(in the rows, 128 means zero)
Facts:
baklil Θ 365; baplukel Θ 365; baros Θ 95; beplil Θ 365; bifon Θ 365; bipir Θ 95; bizor Θ 95; brabrul Θ 95; brigri Θ 365; briklos Θ 365; brinolol Θ 365
brisozak Θ 95; brizi Θ 912; brofis Θ 912; brotru Θ 365; brudratu Θ 95; brudri Θ 95; buseplom Θ 95; dadri Θ 365; dage Θ 365; daraklar Θ 912; debrer Θ 95
dobik Θ 365; doplen Θ 95; drelek Θ 912; dreno Θ 912; drirer Θ 365; drolo Θ 365; drulik Θ 365; drumu Θ 95; drumus Θ 365; dudrodrom Θ 365; dufazor Θ 95
dugrir Θ 912; duple Θ 95; dusta Θ 95; farun Θ 95; fazi Θ 95; fedo Θ 365; feklevus Θ 365; fidruk Θ 95; fiskon Θ 365; fiskuze Θ 365; fladruk Θ 365
flalopir Θ 365; flapa Θ 95; fleklok Θ 912; flemugram Θ 95; flistak Θ 95; flodril Θ 95; floles Θ 912; fluflo Θ 95; fuluflos Θ 95; furi Θ 365; garor Θ 365
gesos Θ 95; golu Θ 365; goplu Θ 912; gorus Θ 912; grezek Θ 912; gribral Θ 95; grofle Θ 912; grogu Θ 95; grorusi Θ 912; grugrek Θ 912; grumu Θ 365
grureba Θ 912; gugroskem Θ 95; gumum Θ 95; kazoplel Θ 95; kelam Θ 95; kevi Θ 365; kisik Θ 95; klebrede Θ 365; klekles Θ 365; klemis Θ 912; kleveska Θ 95
klogrek Θ 365; kloril Θ 912; kloros Θ 365; klumek Θ 365; kluples Θ 95; koflas Θ 95; koron Θ 365; kudra Θ 912; kuferok Θ 365; lagisel Θ 912; laplon Θ 95
leflol Θ 365; letrir Θ 365; libek Θ 365; lilo Θ 95; lokegra Θ 912; luvo Θ 912; luzustir Θ 365; makigron Θ 365; maleklim Θ 365; mase Θ 365; mevas Θ 365
mobri Θ 95; modre Θ 912; moklik Θ 365; mopo Θ 365; muta Θ 912; nabrel Θ 365; nagam Θ 95; nastom Θ 912; natrek Θ 365; natrer Θ 912; nenil Θ 912
neskon Θ 365; niflin Θ 95; nobem Θ 912; nutam Θ 365; nutil Θ 912; patek Θ 95; pibros Θ 912; plazimon Θ 365; plazu Θ 912; pleklal Θ 365; plezir Θ 365
plezul Θ 912; pliku Θ 365; pliplos Θ 365; plogopa Θ 95; plozum Θ 95; plubam Θ 95; plubre Θ 365; plumak Θ 912; pluzil Θ 912; poklodim Θ 95; postik Θ 912
povanur Θ 365; punek Θ 912; pustak Θ 365; rabror Θ 365; raplek Θ 365; remu Θ 95; risok Θ 365; rodek Θ 95; roflafo Θ 912; rofu Θ 365; rogu Θ 912
rotuzu Θ 365; rudro Θ 912; ruflir Θ 365; ruru Θ 95; sakos Θ 95; sarem Θ 365; sastar Θ 912; seval Θ 912; sipar Θ 95; skageplu Θ 365; skazal Θ 912
skedrepu Θ 95; skevek Θ 95; skistak Θ 365; skodrol Θ 912; skudrim Θ 912; skuzam Θ 912; sotres Θ 365; statu Θ 365; steki Θ 95; stogar Θ 365; stovun Θ 912
stugik Θ 95; stugroki Θ 365; subabi Θ 365; sudrotu Θ 365; sugra Θ 95; suklin Θ 365; tabibul Θ 95; tatrenu Θ 95; tesar Θ 95; tifubron Θ 912; tragafe Θ 912
trateklan Θ 365; trefi Θ 95; trilok Θ 912; tromor Θ 912; trudrek Θ 365; tudo Θ 365; tupidrur Θ 95; vatre Θ 95; veflibrum Θ 365; veplas Θ 365; vidi Θ 95
vonan Θ 365; voskes Θ 95; vozakla Θ 365; vukoflik Θ 365; vukom Θ 365; vutes Θ 365; zaro Θ 912; zasu Θ 365; zigu Θ 365; zodru Θ 912; zopepo Θ 365
zove Θ 912; zudek Θ 365; zufik Θ 912; zukal Θ 912; zunik Θ 95; zuzi Θ 365; baplukel Π postik; baros Π doplen; beplil Π natrer; bifon Π plumak; bipir Π neskon
bizor Π roflafo; brigri Π letrir; brisozak Π grofle; brizi Π gribral; brofis Π mase; brotru Π tromor; brudratu Π zufik; dadri Π moklik; dage Π natrek; daraklar Π drulik; dobik Π sudrotu
drelek Π fladruk; drirer Π gumum; dudrodrom Π mobri; dusta Π vozakla; fazi Π leflol; fedo Π plezir; feklevus Π kuferok; fidruk Π kelam; fiskuze Π plubam; fladruk Π feklevus; flalopir Π rudro
fleklok Π bipir; flemugram Π flapa; flistak Π vatre; garor Π zigu; gesos Π fuluflos; gorus Π koron; grezek Π dusta; gribral Π koflas; grofle Π skudrim; grorusi Π zopepo; grugrek Π kazoplel
grumu Π baplukel; grureba Π golu; gugroskem Π kleveska; gumum Π flalopir; kazoplel Π brigri; kelam Π sakos; kevi Π makigron; klebrede Π brizi; klekles Π floles; klemis Π vonan; kleveska Π luvo
klogrek Π rabror; kloril Π tabibul; kloros Π lagisel; koflas Π rofu; kudra Π punek; luvo Π skazal; makigron Π skuzam; maleklim Π sastar; mase Π trilok; mevas Π niflin; mobri Π raplek
modre Π sarem; moklik Π kloril; mopo Π gesos; nabrel Π brabrul; nagam Π subabi; natrer Π fiskon; neskon Π seval; nobem Π debrer; nutil Π veflibrum; patek Π pleklal; pibros Π pluzil
pleklal Π sotres; plezir Π rodek; plezul Π fleklok; pliku Π zasu; plubam Π grorusi; plubre Π brotru; plumak Π stugroki; pluzil Π rotuzu; poklodim Π drelek; postik Π fazi; punek Π libek
rabror Π bifon; remu Π plubre; risok Π plezul; rofu Π maleklim; rogu Π mevas; rotuzu Π grogu; ruflir Π skevek; sakos Π statu; sarem Π kloros; sastar Π drumu; skedrepu Π rogu
skevek Π nobem; skodrol Π kudra; skudrim Π flemugram; skuzam Π veplas; statu Π gorus; steki Π luzustir; stovun Π laplon; stugik Π grureba; stugroki Π brisozak; subabi Π kevi; sudrotu Π garor
sugra Π vukoflik; tabibul Π suklin; tatrenu Π grumu; trateklan Π pibros; trilok Π klumek; tromor Π muta; trudrek Π pliku; tupidrur Π sugra; vatre Π nenil; veflibrum Π ruflir; veplas Π drirer
vonan Π klekles; vozakla Π baros; vukoflik Π zudek; zasu Π stugik; zigu Π drumus; zopepo Π nutil; zudek Π daraklar; zufik Π grugrek; baplukel Ω tesar; beplil Ω niflin; bifon Ω grofle
bipir Ω zodru; bizor Ω dobik; brabrul Ω fluflo; brigri Ω fiskon; brinolol Ω grorusi; brotru Ω gesos; buseplom Ω steki; debrer Ω suklin; dobik Ω kluples; doplen Ω makigron; dreno Ω kuferok
drolo Ω natrer; drulik Ω gorus; drumu Ω sarem; dudrodrom Ω zukal; dugrir Ω zufik; farun Ω trateklan; fedo Ω goplu; fidruk Ω skageplu; fiskon Ω floles; fiskuze Ω golu; flemugram Ω sipar
flodril Ω bipir; floles Ω mobri; fluflo Ω drumu; fuluflos Ω klogrek; furi Ω raplek; garor Ω brofis; goplu Ω dudrodrom; gorus Ω statu; grofle Ω postik; grogu Ω nobem; grugrek Ω tragafe
grumu Ω drumus; kelam Ω ruflir; kevi Ω stovun; kleveska Ω vidi; klogrek Ω baros; kloros Ω plumak; kluples Ω maleklim; koron Ω moklik; kuferok Ω subabi; lagisel Ω nutil; laplon Ω rofu
letrir Ω vatre; lilo Ω brinolol; lokegra Ω libek; luvo Ω brigri; makigron Ω mevas; mevas Ω kelam; mobri Ω brabrul; moklik Ω luvo; muta Ω fuluflos; natrek Ω garor; natrer Ω flemugram
nenil Ω roflafo; niflin Ω tatrenu; nutam Ω nabrel; patek Ω furi; plezir Ω voskes; pliplos Ω skudrim; plubre Ω farun; plumak Ω plazu; pluzil Ω drelek; postik Ω sugra; povanur Ω veflibrum
raplek Ω kloril; remu Ω buseplom; rofu Ω pleklal; rotuzu Ω sotres; rudro Ω plogopa; ruflir Ω pliku; sakos Ω drolo; sarem Ω remu; sipar Ω fazi; skageplu Ω fiskuze; skazal Ω patek
skedrepu Ω grogu; skevek Ω pluzil; skistak Ω stogar; skodrol Ω klekles; skudrim Ω zasu; sotres Ω skistak; statu Ω nenil; stogar Ω plubre; stugroki Ω pustak; subabi Ω lokegra; sugra Ω rodek
suklin Ω grugrek; tatrenu Ω sakos; tesar Ω poklodim; trateklan Ω dage; trilok Ω skazal; trudrek Ω gugroskem; tudo Ω trilok; vatre Ω brudratu; veflibrum Ω vonan; veplas Ω kevi; vidi Ω feklevus
voskes Ω koflas; vukoflik Ω stugik; vutes Ω ruru; zaro Ω rotuzu; zasu Ω grumu; zodru Ω dusta; zove Ω povanur; zudek Ω koron; zufik Ω zudek; zuzi Ω bizor; baplukel τ lokegra
baros τ vukom; beplil τ pliplos; bifon τ voskes; bipir τ kluples; bizor τ plozum; brabrul τ zunik; brigri τ tudo; brisozak τ voskes; brizi τ lilo; brofis τ skistak; brotru τ pustak
brudratu τ tudo; buseplom τ duple; dadri τ dugrir; dage τ furi; daraklar τ fluflo; debrer τ skageplu; dobik τ nastom; doplen τ vukom; drelek τ trefi; drirer τ zodru; drulik τ fluflo
drumu τ lilo; drumus τ nastom; dudrodrom τ brudri; dusta τ vukom; fazi τ lokegra; fedo τ tesar; feklevus τ trefi; fidruk τ ruru; fiskon τ pliplos; fiskuze τ skageplu; fladruk τ trefi
flalopir τ zodru; flapa τ voskes; fleklok τ kluples; flemugram τ voskes; flistak τ drolo; flodril τ baklil; floles τ plazu; fuluflos τ brinolol; garor τ nastom; gesos τ brinolol; golu τ povanur
goplu τ kisik; gorus τ ruru; grezek τ vukom; gribral τ lilo; grofle τ voskes; grogu τ plazimon; grorusi τ skageplu; grugrek τ tudo; grumu τ lokegra; grureba τ povanur; gugroskem τ dufazor
gumum τ zodru; kazoplel τ tudo; kelam τ ruru; kevi τ zodru; klebrede τ lilo; klekles τ plazu; klemis τ plazu; kleveska τ dufazor; klogrek τ voskes; kloril τ dugrir; kloros τ farun
klumek τ skistak; koflas τ lilo; koron τ ruru; kudra τ briklos; kuferok τ trefi; lagisel τ farun; laplon τ zukal; leflol τ lokegra; letrir τ tudo; libek τ briklos; luvo τ dufazor
luzustir τ dreno; makigron τ zodru; maleklim τ lilo; mase τ skistak; mevas τ tragafe; mobri τ brudri; modre τ farun; moklik τ dugrir; mopo τ brinolol; muta τ pustak; nabrel τ zunik
nagam τ zodru; natrek τ furi; natrer τ pliplos; nenil τ drolo; neskon τ kluples; niflin τ tragafe; nobem τ skageplu; nutam τ vidi; nutil τ skageplu; patek τ zove; pibros τ plazimon
pleklal τ zove; plezir τ tesar; plezul τ kluples; pliku τ povanur; plubam τ skageplu; plubre τ pustak; plumak τ voskes; pluzil τ plazimon; poklodim τ trefi; postik τ lokegra; punek τ briklos
rabror τ voskes; raplek τ brudri; remu τ pustak; risok τ kluples; rodek τ tesar; roflafo τ plozum; rofu τ lilo; rogu τ tragafe; rotuzu τ plazimon; rudro τ zodru; ruflir τ skageplu
sakos τ ruru; sarem τ farun; sastar τ lilo; seval τ kluples; skazal τ dufazor; skedrepu τ tragafe; skevek τ skageplu; skodrol τ briklos; skudrim τ voskes; skuzam τ zodru; sotres τ zove
statu τ ruru; steki τ dreno; stogar τ tifubron; stovun τ zukal; stugik τ povanur; stugroki τ voskes; subabi τ zodru; sudrotu τ nastom; sugra τ fluflo; suklin τ dugrir; tabibul τ dugrir
tatrenu τ lokegra; trateklan τ plazimon; trilok τ skistak; tromor τ pustak; trudrek τ povanur; tupidrur τ fluflo; vatre τ drolo; veflibrum τ skageplu; veplas τ zodru; vonan τ plazu; vozakla τ vukom
vukoflik τ fluflo; vutes τ zaro; zasu τ povanur; zigu τ nastom; zopepo τ skageplu; zudek τ fluflo; zufik τ tudo; zuzi τ sipar

Known rows:
skudrim: [155 203 114 147 110 130 165 112 125 113 164 155 188 151  61  92 183 144
 114 104 104 141  74 149 117 113 115 135 122  30 140 162  92 121  95 200
  95  98 156 175 104 156]
statu: [145 180 131 128  87 142 139 126 139 138 153 137 131 172  87 122 138 148
 112 130 109 157 113  81 131 126  83 145 126  84 128 160 117  88 121 163
 108  71 141 155 112 161]
zufik: [166 193 113 111 102 127 109 142 130 161 149 135 142 169 115 115 115 153
  92 121  98 164 136  84 141 126  52 156 133 116 107 147 155 102 113 134
 148  62 124 154 117 124]
vonan: [130 184 138 118  75 147 126 116 152 152 153 139 110 178 103 114 125 133
 113 135 110 154 127  61 144 132  64 153 135 102 131 148 133  85 136 150
 117  57 134 156 133 163]
bipir: [161 178 118 118  88 141 131 115 141 143 165 135 145 179  88 110 140 139
 105 129 110 145 112  95 130 123  76 157 134  88 127 162 122  93 113 159
  93  65 152 158 102 145]
skevek: [185 200 104 148 131 142 158 101 120 113 177 141 184 176  70 136 154 158
  84 117 116 147  59 156 111 108 119 140 113  36 120 182  91  97  96 200
  76  87 163 174  72 140]
baplukel: [155 178 127 119  94 138 136 143 136 154 149 132 128 173  86 121 132 161
 104 129 105 158 121  69 135 135  74 149 133  97 127 163 134  92 123 153
 117  70 131 153 111 155]
brotru: [155 178 127 119  94 138 135 142 136 153 148 133 127 173  87 120 131 160
 105 129 105 158 121  70 136 134  75 149 133  97 126 163 133  93 123 154
 118  71 131 152 112 154]
natrek: [153 179 130 113  95 139 130 145 138 164 147 129 117 178  93 119 127 161
 102 129 104 158 130  57 143 141  68 153 135 108 127 160 145  93 130 147
 123  67 123 153 118 155]
sipar: [195 176  88 105  88 171 157 114 141 126 165 161 151 185  78  93 135 120
  89 117 146 150  93  98 134  95  41 157 156  91 147 152 160  89 130 143
 112  52 124 126 130 155]
brabrul: [163 207 126 103  70 130  88 101 147 150 157 157 134 170 119 109 108 111
  91 135 107 163 131  96 139 102  42 169 130 119  94 148 157  87 100 137
 137  59 144 153 140 104]
vidi: [180 186 124 110 109 149 125 121 147 144 170 142 126 183 112 108 154 126
  93 125 124 140 117  89 131 103  74 166 124  91 127 154 137  87 123 156
 100  69 138 147 118 152]
libek: [134 184 136 130  79 146 137 112 146 131 157 144 127 173  93 119 139 133
 115 132 112 153 111  85 133 121  83 146 125  81 131 153 113  85 125 167
 105  68 145 157 123 163]
zove: [177 187 116 118 129 145 131 145 135 145 161 135 133 176 120 114 157 147
  91 115 116 147 122  88 133 111  79 154 122  89 127 144 138  98 128 152
 121  73 120 147 110 158]
dugrir: [197 196 110 112 134 132 121 157 125 147 154 142 142 167 121 119 144 155
  80 115 112 158 125  98 129 101  72 156 118  99 107 149 153 100 111 144
 143  80 118 141 109 131]
briklos: [166 188 133 119 105 151 134 133 145 138 158 148 114 172 108 119 149 136
  99 127 124 152 115  77 131 103  80 152 121  87 128 150 134  83 130 159
 115  76 128 143 128 164]
kuferok: [149 180 130 134  91 142 146 126 137 128 155 140 142 168  80 124 145 149
 112 128 109 155 104  95 124 121  93 142 122  72 130 162 110  91 115 172
 103  77 145 156 107 159]
doplen: [175 177 116 124 103 136 140 129 132 142 164 130 158 178  78 115 152 155
 100 125 107 146 109 105 124 126  89 154 127  80 125 174 115  96 103 166
  90  72 150 157  85 143]

Rows:
No name comes twice in this set of rows, the named rows included.
[186 176 114 106 109 145 131 139 139 151 164 136 133 179 102 110 148 143
  97 130 122 143 124  84 128 106  68 158 128 100 126 158 133  84 118 144
 100  68 143 137  98 148] -> lilo
[189 199 102 159 134 141 171  97 115  92 180 146 202 169  59 141 167 160
  87 115 118 146  42 181  99  97 138 131 105  13 120 187  72 100  84 215
  66  99 174 173  61 139] -> debrer
[182 184 113 114 105 145 132 132 130 156 160 136 136 171  96 108 145 149
  97 123 123 143 119  90 134 118  74 167 132  97 121 163 139  94 115 156
  98  65 139 160  98 152] -> flodril
[178 212 129 106 111 136 132 114 148 164 166 158 131 167  86  68 175 126
  95 114 119 133 111  90 143 114  78 168 139  80 140 161 152 112 119 173
 103  86 133 166 144 158] -> voskes
[155 204 125 148 117 147 153 102 131 121 164 143 147 175  85 141 139 154
  92 124 115 160  77 120 126 118 110 135 114  52 126 168 101  90 119 191
 100  80 145 173 102 161] -> veflibrum
[138 201 142 109  86 133 126 126 148 182 145 142 107 171  85  84 135 146
 106 124 101 153 133  46 160 152  61 160 150 107 139 157 159 108 137 155
 128  68 119 171 150 166] -> klogrek
[163 209 115 121  89 126 106 115 130 127 154 158 158 157 118 119 119 126
  94 123 102 169 117 122 127  96  61 151 119  96  95 141 138  98  94 148
 149  72 140 152 125 108] -> floles
[167 207 125 102  73 129  89 104 144 151 156 156 135 171 118 110 107 115
  89 134 106 164 131  96 139 104  42 170 130 120  93 152 158  87  99 137
 140  60 144 152 137 102] -> mobri
[162 202 117 117 112 145 120  98 142 167 169 130 124 196 108 120 115 144
  80 126 114 149 110  85 151 139  67 161 138 100 122 161 144  93 133 158
 107  52 135 176 112 149] -> plubam
[168 176 134 129  97 160 115 141 139 120 163 131 126 176 141 122 165 119
  98 100 113 139 125  90 129 116  93 191 118  83 110 137 152 106 114 171
 112  69 101 169 122 152] -> zodru
[135 183 133 128  77 146 137 113 146 131 156 145 129 171  90 119 135 133
 115 132 112 153 108  85 132 120  79 147 128  82 131 152 116  85 124 165
 106  70 144 157 123 162] -> feklevus
[154 172 124 139  83 149 129 130 132 112 161 131 155 169 109 123 152 131
 111 106 103 145 106 111 123 126  96 172 125  69 114 148 128 111 102 176
 105  72 126 175 106 142] -> skuzam
[162 172 132 158  76 151 157 123 124  72 161 148 180 152  72 140 175 137
 118 111 110 149  67 147  94 100 134 155 106  25 112 170  90 100  80 211
  79 102 148 167  95 143] -> flalopir
[157 169 134 107  67 149 100 128 147 159 158 124 116 189 117 112 128 126
 101 119 104 141 141  60 146 148  61 197 145 118 110 154 168 101 116 149
 107  51 115 172 124 137] -> nagam
[151 204 126 136 112 147 140 106 135 141 161 140 130 178  96 136 124 152
  90 126 113 160  92  97 138 128  91 142 124  74 124 162 122  90 130 176
 112  71 134 172 113 160] -> zopepo

Now the same nodes, written a new way:
Known rows:
plubre: [130 117 135 129 101 115 145 138 130 125 135 158  99]
remu: [134 121 121 110 115 130 133 139 108 102 145 180  85]
luzustir: [124 120 138 123 111 109 143 142 130 122 125 149  99]
drumu: [150 151 100 191 141 160  85  85 107 155 102  76 196]
lilo: [111 126 114 113 166 100 160  93 127 113 133 143 167]
brinolol: [116 112 120 113 143  99 170 135 136 144 134 116 164]
postik: [148 133 123 149 129 137 101 113 141 135 144 137 124]
fazi: [133 126 113 145 134 167  96 149  88 149 114  96 136]
grezek: [119 125 144 109 130 121 121 145 134 111 155 166  75]
letrir: [134 138 138 169 133 139 117  83 152 125  75  98 158]
brigri: [145 131 125 162 109 131 120 113 129 143 111 111 146]
voskes: [169 136 120  90 161 132 173 130 121 127 133 104 143]
tifubron: [126 110 125 112 166 132 143 128 156 136 150 122 146]
dobik: [ 98 128 147 100 110  82 150 153 116 118 137 150  97]
gorus: [136 140 126 158 140 139  94 109 138 141 133 107 141]
skodrol: [122 135 155 107 134 115 129 113 157  93 140 178  81]
brudri: [126 110 109 107 160 137 153 126 124 125 136 132 155]
zodru: [102 115 117 111 140 138 151 130 165 120 170  82 152]

Rows:
No name comes twice in this set of rows, the named rows included.
[131 155  94 176 113 174  93  91 120 140 108  35 194] -> gumum
[176 172 111 173 148 170  87  90 102 159  79  23 204] -> flemugram
[127 150 144 138 140 125 108  92 157 116 125 131 132] -> lagisel
[125 126 121 150  86 142 134 124 146 120 126  97 128] -> makigron
[128 142 127 129 121 171  78 148 129 171 127 111 150] -> nutil
[122 114 139 104 129 127 114 179 115 131 164 155  75] -> stovun
[148 170 111 210 126 180  74  44 175 146 103  21 221] -> rudro
[121 139 135 124  95 140 125 122 139 148 108 135 146] -> zopepo
[ 99 134 152  92 140 111 136 115 122  75 111 164  87] -> skedrepu
[112 143 131 105 113 138  99 165 119 164 152 134 129] -> grorusi
[121 160 125 161 142 193  45 123 122 199  86  32 215] -> nobem
[137 147 133 170 119 120 121  80 152 132  96 105 167] -> drulik

